Below is a small trained network, with its code and all its weights. Each question gives an input and a class and asks what happens when units are switched off, that is, made to give their printed mean instead of their output.

import numpy as np


def w(rows, s, z=0):
    codes = np.array(rows[::2]) - 128.0
    scale = np.full(codes.shape[1], s)
    scale[-1] = z or s
    return codes * scale


def f(y):
    return y / 2 * (1 + np.tanh(0.7978845608 * (y + 0.044715 * y**3)))


def log_softmax(a):
    a = a - a.max(-1, keepdims=True)
    return a - np.log(np.exp(a).sum(-1, keepdims=True))


def net(x, mask):
    res = np.array(x, float).reshape(1, 5) / 4 @ E
    y = f(res @ A[0][:, :-1].T + A[0][:, -1])
    res = res + np.where(mask, y, B[0][:, -1]) @ B[0][:, :-1]
    return log_softmax(res[-1] @ U[:, :-1].T + U[:, -1])


A, B = {}, {}
E = w([
[199,163,22,112,226],'x0',
[233,73,127,254,2],'x1',
[70,109,24,222,138],'x2',
[134,3,151,137,182],'x3',
[116,51,68,94,93],'x4',
],0.0066)
A[0] = w([
[107,145,135,82,83,2],'n1',
[119,118,133,117,137,95],'n2',
[184,196,114,105,175,114],'n3',
[105,114,112,144,137,142],'n4',
[83,125,120,157,149,130],'n5',
[111,159,127,83,12,123],'n6',
[137,105,148,99,143,122],'n7',
[158,136,84,149,118,119],'n8',
[160,162,156,162,103,110],'n9',
[118,142,142,140,110,127],'n10',
[127,124,153,89,67,143],'n11',
[126,98,160,159,143,122],'n12',
[168,175,167,152,118,68],'n13',
[114,136,131,146,144,116],'n14',
[236,59,86,92,157,123],'n15',
[151,90,111,121,129,65],'n16',
[155,161,122,121,157,91],'n17',
[138,135,114,143,127,85],'n18',
[133,133,154,123,144,93],'n19',
[159,94,3,175,109,165],'n20',
[213,56,157,194,87,156],'n21',
[184,190,184,175,88,146],'n22',
[88,154,162,129,107,37],'n23',
[169,98,161,147,95,154],'n24',
[138,97,152,83,150,92],'n25',
[175,189,113,93,165,118],'n26',
[69,123,139,175,182,114],'n27',
[120,116,102,148,127,100],'n28',
[83,128,129,160,163,111],'n29',
[113,144,147,138,113,142],'n30',
[139,100,107,123,128,80],'n31',
[179,191,183,191,82,111],'n32',
[148,162,121,86,153,80],'n33',
[144,144,129,137,129,69],'n34',
[118,113,63,156,117,87],'n35',
[137,156,115,140,143,74],'n36',
[125,153,170,106,172,157],'n37',
[128,129,134,97,115,112],'n38',
[133,139,131,100,135,105],'n39',
],0.019,0.0058)
B[0] = w([
[153,96,123,207,79,139],'n1',
[153,147,127,131,141,129],'n2',
[115,197,84,73,73,197],'n3',
[103,201,190,92,153,142],'n4',
[88,126,160,72,158,150],'n5',
[141,101,210,162,23,185],'n6',
[189,113,119,136,143,149],'n7',
[111,154,99,159,171,160],'n8',
[107,78,110,159,190,168],'n9',
[120,80,120,137,143,139],'n10',
[160,106,174,116,73,169],'n11',
[122,134,171,67,112,152],'n12',
[111,114,152,130,200,160],'n13',
[113,101,123,104,132,132],'n14',
[200,120,156,229,215,199],'n15',
[79,75,116,145,154,138],'n16',
[108,102,67,102,99,154],'n17',
[86,71,64,144,145,130],'n18',
[141,68,66,125,125,136],'n19',
[91,254,20,167,107,222],'n20',
[69,75,205,209,8,254],'n21',
[140,122,165,160,253,207],'n22',
[179,94,152,164,144,145],'n23',
[113,81,172,131,118,191],'n24',
[215,122,118,138,149,158],'n25',
[147,191,102,76,65,192],'n26',
[108,88,168,31,139,162],'n27',
[78,137,109,137,122,139],'n28',
[107,107,161,66,138,149],'n29',
[146,121,154,126,144,143],'n30',
[95,119,127,133,157,133],'n31',
[114,131,153,194,240,208],'n32',
[139,70,77,89,78,166],'n33',
[91,73,72,134,164,127],'n34',
[92,144,52,142,106,162],'n35',
[82,99,100,111,145,136],'n36',
[209,160,122,84,119,186],'n37',
[162,136,143,137,107,137],'n38',
[149,109,115,120,108,142],'n39',
],0.033,0.016)
U = w([
[153,137,190,96,214,182],'0',
[103,43,66,145,111,9],'1',
[193,156,151,107,87,123],'2',
[94,44,73,146,130,1],'3',
[81,183,143,215,175,116],'4',
[119,84,254,182,130,218],'5',
[74,197,110,74,84,106],'6',
],0.0065,0.0024)

Each question gives the input, the list of numbers given to net, and the class t.
The units are the neurons (one row each of A and B). Each row of codes is followed by its name. A weight is (code - 128) times the scale printed after its matrix; where a second scale follows, it is the last column's (A, B and U).
mask holds one flag per neuron, in row order. A switched-off neuron (its flag False) gives its mean, the last column of its row in B, instead of its output. The means were averaged over made-up inputs and are rounded, as every weight is.
A unit's drop is (log p(t) with every unit on - log p(t) with that unit switched off) / (log p(t) with every unit on - log p(t) with every unit switched off).
The circuit of an input: a set's keep is (log p(t) with only the set's units on - log p(t) with every unit switched off) / (log p(t) with every unit on - log p(t) with every unit switched off). Starting from the 12 units with the biggest drops (on a tie, the unit counted first), units are removed one at a time, each time the one whose removal leaves the highest keep (on an exact tie, the one counted first), for as long as the keep stays at least 0.8.
circuit, biggest first: the units of the circuit, biggest drop first
most important unit: the unit with the biggest drop
k most important neurons: the k neurons with the biggest drops, biggest first
drop of u: that unit's drop, to one decimal
input [1,-6,-6,1,-8], class 2: circuit, biggest first	[n37]
input [-1,-2,3,-5,-4], class 0: circuit, biggest first	[n21 n20]
input [1,6,3,7,-4], class 4: 3 most important neurons	[n20 n6 n11]
input [-8,-4,-7,2,0], class 2: circuit, biggest first	[n37 n32]
input [4,-4,-4,-8,8], class 2: 2 most important neurons	[n20 n6]
input [2,2,-3,-4,8], class 4: 2 most important neurons	[n20 n21]
input [2,1,-2,-4,-4], class 0: 2 most important neurons	[n20 n21]
input [2,-3,-5,2,7], class 2: 2 most important neurons	[n22 n32]
input [-3,5,3,-1,6], class 4: 2 most important neurons	[n20 n35]
input [6,-6,-7,-5,1], class 6: 2 most important neurons	[n3 n26]
input [4,2,-4,4,7], class 4: 2 most important neurons	[n20 n6]
input [8,0,-6,-8,-7], class 6: 2 most important neurons	[n3 n26]
input [-3,1,7,6,5], class 6: 2 most important neurons	[n32 n22]
input [0,-1,-6,5,-5], class 2: most important unit	n32
input [2,-8,0,6,-6], class 6: 2 most important neurons	[n15 n3]
input [-6,-7,5,-8,-8], class 0: 2 most important neurons	[n21 n37]
input [4,6,-2,2,4], class 4: drop of n20	2.6
input [4,5,-2,-7,5], class 4: drop of n33	0.0
input [-1,-7,1,-5,2], class 2: drop of n35	0.1
input [-4,-3,-7,5,-8], class 0: drop of n21	0.2
input [-8,-8,8,-7,-4], class 5: most important unit	n6
